(in the rows, 128 means zero)
Each row has a class, written after it.
[132 184 129 148 125  83 130 125 128 126 140 126 130 113 113 168 123 149
 124  93 121 115 131 136 127  90 140 145 148 137 156 143 125 123 145 141
 130 127 118 119 163] | K29
[114 141 132 130 148 119 126 189 107 143 137 137 106  81 147  95 196 132
 144 132 109 105  97  66 112 130  99 113 160 130  89 134 158 113 116  67
 184 124 152 151 121] | K224
[122  78 126 113 120 118 138 117 115 116 131 128 171 154 125 132 133 116
 129 103 125 118 120 124 157 122  96  99 155 131 168  98 161 149 107 146
  72  97  98 116 121] | K164
[122  72 144 129 133 105  73  63  89 140 138 143 162 162 122 125 135 133
 114 142 128 112 129 154 193 160  84 108 171 162 159 108 147 119 126 141
  78  95 123 118 125] | K99
[167 111 142 119 140 129  43 104  86 159 130 143 138 114 113  87 148 115
 120 116 142 125 137 149 207 180 149 128 179 162 134  90 120 152 132  77
 145 127 159 130 142] | K66
[113  84 130 125 119 119 144 164 118 121 136 118 157 148 134 142 133 115
 123 106 122 122 100 109 123 110  91 123 138 121 155  99 174 146  98 140
  77 104  93 124 121] | K56
[144 175 150 161 146  85  23  75  98 166 153 142 130  83  97 152 132 175
 109 131 119  91 139 182 197 157 147 151 182 156 121 131 117 117 157  92
 159 131 152 137 182] | K224
[104  94 147 110 111 103 149 119 152 130 119 130 160 132 123 138 116 129
 128 124 117 131 149 123 140 124 103 141 123  70 141 127 129 135 110 110
 130 115  94 142 152] | K576
[107  90 141 109  99 102 158  90 154 118 117 129 156 137 131 142 112 118
 129 129 102 140 154 137 130 109 102 128 131  85 136 136 121 127 129 139
  97 117  97 140 143] | K72
[ 92 119 108  96 116 126 230 202 144 103 105 135 123 117 154 123 152 107
 157  99 110 141 114  64  48  72  91 110 106 122 135 144 147 132 114 144
 142 130  91 115  96] | K99
[133 169 130 138 135  85 111  99 123 130 144 139 153 108 110 161 111 159
 125 100 111 107 139 155 153 115 146 130 159 137 154 139 118 143 146 126
 141 127 110 116 167] | K164
[111 167 131 169 143 110  97 213 129 129 160 114 107  55 109 155 147 170
 101  90 113  70  98  98 128  94 165 160 138 116 149 142 171 129 121  55
 177 150 133 169 177] | K29
[112 131 114 124 148 127 128 199 106 155 123 144 117  83 155  96 195 139
 146 131 128 105 100  58 118 139 112 116 135 123 111 148 152 114 112  64
 212 130 146 151 138] | K576
[ 99 119  97  88 140 164 119 187 114 126 107 118 106 113 137 103 120 116
 135 121 124 113 154  55  97 132 132 111 103 110 143 114 161 137  99 118
 129 120 140 116 112] | K99
[123 104 141 128 136 116  88 116 101 128 141 134 162 149 128 128 139 132
 116 138 134 101 108 144 178 145  86 100 161 139 143  94 153 123 118 111
  83 101 120 117 131] | K326
[144 148 119  80 111 110 100  18 105 155  92 145 138 175 128 109  63 111
 161 162 133 153 198 144 141 188  96 106 134 131 118 109  68 136 145 196
 102  83 131  75 111] | K56
[136 111 122 106 131 149 131 181 112 112 124 132 130  94 123 132 136 104
 120  77 135 149 124 109 120 108 147 130 106 151 166 110 155 154 112 118
 123 136  94 127 130] | K99
[152 112 124 119 143 134 106 156 118 124 130 128 121 106 125 113 143 117
 117  89 145 131 114 115 141 130 146 133 145 145 153 107 145 153 124  85
 139 133 110 121 128] | K190
[145  88 134 115  93  95 149  63 132 107 116 134 178 211 136 154 112 108
 144 102 126 164 141 150 148  93  75  98 163 155 168 116 117 150 130 225
  47  94  76  80 101] | K826
[123  94 126 121 126 122 117 113 106 118 136 138 174 137 125 126 139 121
 125 124 118 113 126 138 174 142  96 104 157 132 156 105 161 150 120 131
  76 103 107 118 121] | K164
[101 104 150 125 114 113 131 145 147 135 136 122 140 100 116 130 128 136
 123 124 103 107 134 113 130 120 116 145 135  74 122 133 146 133 119  92
 137 117 108 163 154] | K29
[105 101 154 108 108  93 142  57 149 128 127 130 158 142 126 139  96 137
 123 142 100 139 164 160 129 124  91 147 129  83 126 143 100 130 147 139
  94 114  97 137 134] | K813
[120 139  89  69 111 141 155 132 130 113  90 124 128 167 137 123  82  98
 162 113 137 152 166  92 103 117 107  85 108 111 140 101 112 143 114 180
  88  95 112  77 102] | K326
[146  93 137 103 100  81 130  28 127 116 114 133 178 198 133 153 111 105
 148 116 122 157 145 180 163 106  71  86 186 141 149  89 102 145 134 206
  34  90 100  75  95] | K224
[106 137  97  85 142 147 106 135 108 138 110 121 106 121 136 103 106 127
 142 135 121 118 159  69 110 150 124 113 116 111 121 123 132 133 116 117
 127 114 148 112 119] | K813
[121 128 126 127 139 108 119 146 109 158 124 150 122 119 145  93 184 123
 159 146 111 125 116  69 128 137  89 109 171 153  95 152 126 118 135 113
 178 117 142 129 107] | K826
[109 113  86  70 112 142 160 157 128 119  81 120 127 151 142 119 107  98
 165 110 129 142 161  77  91  96 119  95  99 112 144 106 126 141 106 164
  97 107 122  92  95] | K854
[126  71 140 123 125 121  96 121 106 123 126 132 162 152 127 131 144 129
 118 121 130 107 113 149 171 126  96 105 141 139 161  87 156 134 117 126
  82 100 114 118 113] | K854
[101 103 135 105 103 110 197 138 165 101 130 124 161 123 128 148 111 118
 130 109 104 143 157 110  98 100 116 138  97  69 169 145 143 145 117 137
 105 122  78 149 131] | K164
[121 128 113 111 129 117 161 176 133 127 129 131 118 107 150 102 185 114
 157 119 121 123 110  65  96  98  95 111 159 124 113 131 137 134 116 109
 164 116 134 132 112] | K224
[134  84 122 103 104 102 166  86 129 104 126 132 184 189 128 142 116 103
 135 106 125 144 138 144 143 106  84  97 149 127 173 108 139 148 123 187
  46  93  94  96  97] | K164
[104 100 148 121 112 104 152 104 150 121 138 137 165 117 114 144 119 126
 124 131 108 129 148 132 137 127 108 133 122  76 140 141 136 135 132 109
 108 119  91 156 133] | K164
[150 107 130 101 129 126 113 140 114 126 110 142 145 114 128 105 150 105
 134  98 133 152 134 140 158 125 131 116 140 156 156  97 126 154 127 126
 115 126 112 111 112] | K854
[107 132 120 118 134 118 159 178 114 139 120 141 121 116 147  91 183 119
 161 130 116 122 113  77 107 118 103 112 153 122  91 137 134 122 124  90
 167 119 145 136 115] | K66
[128 137 126  95 108  84 179  80 119 139  92 155 141 173 149 109 159 113
 179 129 115 158 136 123 121 109  80  94 172 140  94 145  84 117 155 168
 125 101 126 101 108] | K66
[130 116 125 129 143 163 111 244 121 117 141 119 109  41 125 122 168 111
 109  76 123 117  92  73 120 106 157 142 116 126 150  98 184 160  95  42
 158 162 113 158 135] | K224
[109  68 114 115 117 141 193 199 139  88 111  97 139 158 143 150 145 107
 125  82 117 125  90  84 109  55  95 102 117 116 143 102 186 134  90 133
  70 108 102 121 118] | K72
[119  91 126 113 119 114 147 128 123 104 133 120 159 163 130 149 125 118
 116  99 125 130 116 124 130  98  88 122 130 131 170 113 159 139 117 146
  57 109  96 111 116] | K813
[115  96 168 124 114  90  95  68 127 149 138 142 163 141 109 113 122 134
 128 155 104 122 164 166 177 149 106 138 172  90 108 120 107 131 134  98
 116 107 129 153 147] | K66
[149  99 145 112 111  84 121   4 112 114 125 153 189 205 127 141 107 108
 140 140 117 150 153 187 180 148  78  88 174 143 166 106  98 143 144 199
  45  85 115  85 102] | K164
[131 161 132 159 148  86  61 108 119 142 144 135 130 100 108 145 122 180
 115 116 123  85 135 165 162 130 151 155 194 139 143 131 120 140 149 101
 155 128 137 121 176] | K190
[110 170 138 150 150  92  97 135 118 132 149 132 122  81 112 145 126 182
 106 110 108  90 119 139 132 120 138 148 160 133 144 140 142 131 146  93
 143 136 121 131 178] | K813
[159 113 135 131 151 144  46 152  95 149 140 136 123  80 126 101 163 122
 106 119 132 119 115 120 196 166 142 132 156 154 132 105 150 143 126  49
 162 138 163 146 144] | K72
[113 125  96  97 136 155  84 164 108 144 109 125 110 121 133  95 122 119
 144 133 119 114 152  53 125 151 129 112 121 117 126 114 143 142 109 126
 139 115 143 114 121] | K826
[115 128 121 115 120 107 197 168 146 118 112 133 121 121 153 117 172 115
 164 108 118 136 112  72  78  81  84 101 141 121 105 141 132 121 122 123
 151 121 114 123  98] | K224
[134 168 124 127 122  71 119  76 117 132 120 144 155 133 112 166  98 159
 134 108 123 130 145 185 146 110 137 121 155 136 150 142 103 129 159 164
 129 110  92  92 179] | K576
[130 135 127  98 129  82 141  71 103 144 113 155 142 149 148  98 151 112
 167 151 123 145 149 111 131 138  73 103 170 159 113 141  92 108 149 156
 139  98 143 101  93] | K99
[ 74  82 150 150 144 139 113 224 140 137 156 119 126  68 113 115 170 153
 109 137 100  82 108  83 136 119 135 155 130  65 118 124 183 138  95  10
 164 140 127 198 162] | K66
[132 177 136 144 131  79  98 104 124 128 145 132 134  93 111 163 125 152
 124 106 112 110 138 157 147 104 136 138 176 139 142 125 114 138 145 122
 135 133 119 118 162] | K224
[ 92 105 144 118 135 125 133 179 151 115 152 119 135  79 126 128 144 146
 101 121 107 109 135  98 118 117 121 160 110  76 146 140 164 146 108  58
 135 144 103 177 150] | K813
[126 170 128 170 164 114  36 167 108 148 165 124 104  46 113 136 162 178
  93 111 115  58 106 126 178 142 163 153 170 137 121 120 158 134 127  34
 189 152 160 165 184] | K224
[119 177 132 162 142  91  88 149 119 135 148 138 130  71 103 151 132 171
 117 111 103  90 121 139 151 119 149 138 165 126 132 140 149 132 145  89
 153 130 123 135 176] | K29
[119  77 122 117 111 106 144 112 112 122 114 134 175 171 131 148 125 113
 134 105 125 137 119 141 154 116  83  99 143 124 160  98 153 132 108 166
  69  89  83 100 127] | K576
[126 168 114 124 121  81 157 123 130 125 115 130 145 122 121 164 108 152
 128  85 121 128 135 152 115  85 146 134 138 129 162 142 120 130 141 160
 134 124  90 100 185] | K576
[139 170 129 130 109  65 153  68 139 116 121 140 151 157 112 174  97 138
 138  96 112 155 156 170 121  80 123 128 150 158 157 146  87 137 163 209
 101 116  77  85 154] | K826
[157 117 134 112 131 120  94 111 109 142 127 143 137 124 119 118 131 112
 128 102 136 153 132 121 158 148 129 122 146 167 151 107 114 155 131 125
 141 129 110 109 132] | K826
[ 94  69 138 144 154 145  88 216  98 121 161 125 142  93 125 116 174 141
  97 124 113  78  97  90 158 125 105 130 139 132 156 104 212 136  84  59
 119 124 121 159 126] | K99
[147 116 140 116 138 137 102 167  98 148 124 131 130  94 128 109 136 110
 118  95 136 139 117 105 132 157 139 142 134 144 148 105 150 154 117  99
 146 134 117 131 136] | K56
[181 153 144  88  88  90 128   4 126 130 105 131 153 169 135 133  98  83
 157 100 140 186 172 200 176 147 111 108 179 164 139 109  65 146 161 230
  75  95  92  77 107] | K29
[120 157 131 145 127  89 112 109 122 124 137 138 143 107 110 165 105 158
 122 111 117 108 142 156 139 100 134 152 140 144 151 141 116 127 148 135
 135 130 114 120 156] | K99
[125 126 124 111 113  91 175 113 119 145 105 149 140 144 151 109 147 107
 175 138 123 153 127  96  94 130  73 102 162 136 104 149 111 121 144 163
 138 101 117 111  90] | K56
[169 117 137  99 126 111  71  47  87 152 114 148 148 132 129 108 121 110
 131 114 134 155 147 176 196 169 122 108 181 175 129  95  92 144 147 143
 116 118 136  96 136] | K72
[124 183 128 137 129  89 119 139 126 119 138 131 136 118 113 164 107 160
 118  94 122 111 129 158 128  94 136 125 153 138 154 127 124 131 141 140
 120 123 105 112 168] | K326
[104 110 154 132 126 125  93 165 133 140 148 128 144  96 119 127 136 143
 111 144 120 100 133 116 150 138 111 143 124  90 129 128 150 124 112  59
 141 124 124 177 153] | K326
[ 95  90 147 141 129 121  82 149 120 158 146 141 151  85 114 117 139 143
 107 148 110  96 130 122 160 160 124 147 137  79 125 137 163 123 111  52
 159 127 119 177 169] | K576
[ 99  91 149 124 109 110 138 128 153 122 139 127 150 108 118 140 127 122
 124 123 104 123 141 120 124 110 101 144 133  73 129 119 136 140 113 101
 118 121  97 158 142] | K224
[102  89 150 118 111 105 146 103 148 118 133 138 161 124 117 149 116 131
 123 135 108 132 158 133 131 110  98 147 116  92 151 138 127 132 129 129
 109 117  87 146 132] | K99
[128 100 135 119 121 122 109 134 107 120 129 124 159 157 132 123 136 116
 118 115 134 109 113 138 166 128  87 101 160 144 152  91 158 133 110 134
  72  96 113 117 128] | K326
[112  68 122 124 126 102 142 124 130 113 128 116 154 173 124 137 128 117
 124 108 128 120 111 129 133  99  87 113 165 118 160  91 157 138 113 142
  55  94  96 100 105] | K190
[121 125  87  80 121 131 121  93 124 132  92 131 124 156 131 110  80 118
 164 135 132 138 178 109 119 146 115 114 133 110 127 114 103 146 133 165
 113  96 124  73 105] | K190
[ 98 138  96 110 168 182  64 241 102 146 138 116  91  73 134  94 154 138
 119 145 128  70 117  38 127 157 148 112 113 102 123 100 183 131  78  39
 167 132 171 152 142] | K326
[140 112 112 106 128 145 153 218 134 102 130 114 119  85 133 122 151  99
 122  59 132 147 110  83 106  88 150 130 114 137 170 107 169 164  97  99
 136 148  94 131 125] | K224
[ 88  87 139 145 140 135  82 188 130 145 161 126 134  62 124 116 155 142
 102 151  97  79 113  96 155 145 125 150 134  79 115 127 174 130 104  17
 167 139 141 190 166] | K72
[126 173 141 161 146  94  67 134 115 137 158 131 128  67 107 156 137 171
 109 117 109  84 124 154 156 117 148 151 169 136 135 127 135 133 140  82
 159 141 134 138 176] | K224
[149 104 113 127 147 137  96 160 117 130 132 129 123 101 120 113 145 118
 115  95 143 128 121 118 156 129 149 148 145 151 155 108 142 154 120  88
 142 134 118 124 130] | K190
[149 118 113 103 124 128 143 156 122 119 111 133 147 116 128 136 138  96
 135  72 152 155 125 113 132 108 142 121 125 131 164 112 132 153 121 127
 135 130  91 108 134] | K576
[144 106 125 128 157 144  73 187  94 148 124 139 124  79 123 104 171 121
 114 101 141 117 103  89 173 163 154 128 135 140 151 106 167 138 104  48
 178 137 141 148 152] | K576
[117  75 128 140 134 131 103 161 113 123 142 129 148 136 123 127 156 132
 115 114 121 103  97  95 153 123 101 109 148 137 153 102 179 142 105 114
 103 111 101 132 129] | K826
[130 131  82  70 119 124 114  71 112 144  88 136 137 172 137 112  84  97
 165 142 142 147 179  95 137 167 119  91 125 104 139 112 102 129 123 170
 116  88 137  76 119] | K576
[147 122 120  84 109 135 186 158 145  96 113 114 134 130 130 149 108 101
 130  55 135 178 129 110  97  66 126 132 102 139 169 121 129 174 123 148
  93 130  69 102 121] | K813
[122  82 124 124 114 125 149 158 125 105 137 121 159 160 126 150 140 118
 120 101 122 123 111 106 126  83  92 115 125 137 164 112 167 146 108 153
  81 107  79 116 121] | K826
[140 107 112 117 142 157 103 211 111 118 133 122 121  84 134 112 162 108
 111  90 133 123 105  91 144 112 150 128 120 145 148 107 166 151 104  69
 143 147 135 143 140] | K72
[105 136  92  81 137 151 108 145 106 132 102 123 112 113 138  99 103 128
 146 126 118 123 166  72 116 154 119 107 123 111 119 115 141 147 112 121
 118 110 139 106 119] | K813
[125 132 101  95 132 154  90 149 116 141 110 127 119 124 130 100 114 118
 149 138 123 124 166  69 129 147 126 115 120 118 124 112 129 150 113 134
 137 113 137 105 114] | K826
[108 163 123 153 142 103  99 168 115 140 141 138 134  69 110 155 129 174
 120 106 116  91 114 131 138 108 157 137 148 119 142 144 152 130 129  88
 169 135 100 133 193] | K576
[119  85 139 139 126 134  92 173 104 132 149 121 150 120 124 115 150 131
 114 114 117  90  99 111 159 127 105 117 157 128 149  98 191 137  95 100
  97 103 120 141 137] | K29
[122 121  95  90 140 139  89 117 114 134 100 124 113 150 133  93 101 114
 145 141 135 118 170  96 127 160 127 110 135 112 129 106 120 139 120 124
 119 101 156  95 110] | K190
[121  68 116 130 119 135 143 184 123 100 134 113 153 138 140 133 150 109
 116 107 117 108  94  98 139  87 100 115 130 123 156 104 188 131  98 114
  85 113 116 133 117] | K72
[112 126  89  83 136 140 121 136 127 129  98 121 107 138 133 103 102 117
 150 128 135 127 165  85 109 140 127 108 130 110 133 116 127 145 119 128
 120 108 127  89 112] | K190
[114 128 117  99 129 113 172 153 124 128 117 141 127 124 150 107 164 114
 158 128 124 134 130  69  90 106  94 113 139 140 131 149 128 122 125 132
 155 118 128 118 107] | K99
[ 96  97 146 114 119 121 137 140 148 121 133 128 145  97 123 131 122 150
 110 118  99 115 145 126 120 118 114 148 125  83 133 136 148 150 115  93
 119 133  94 165 159] | K813
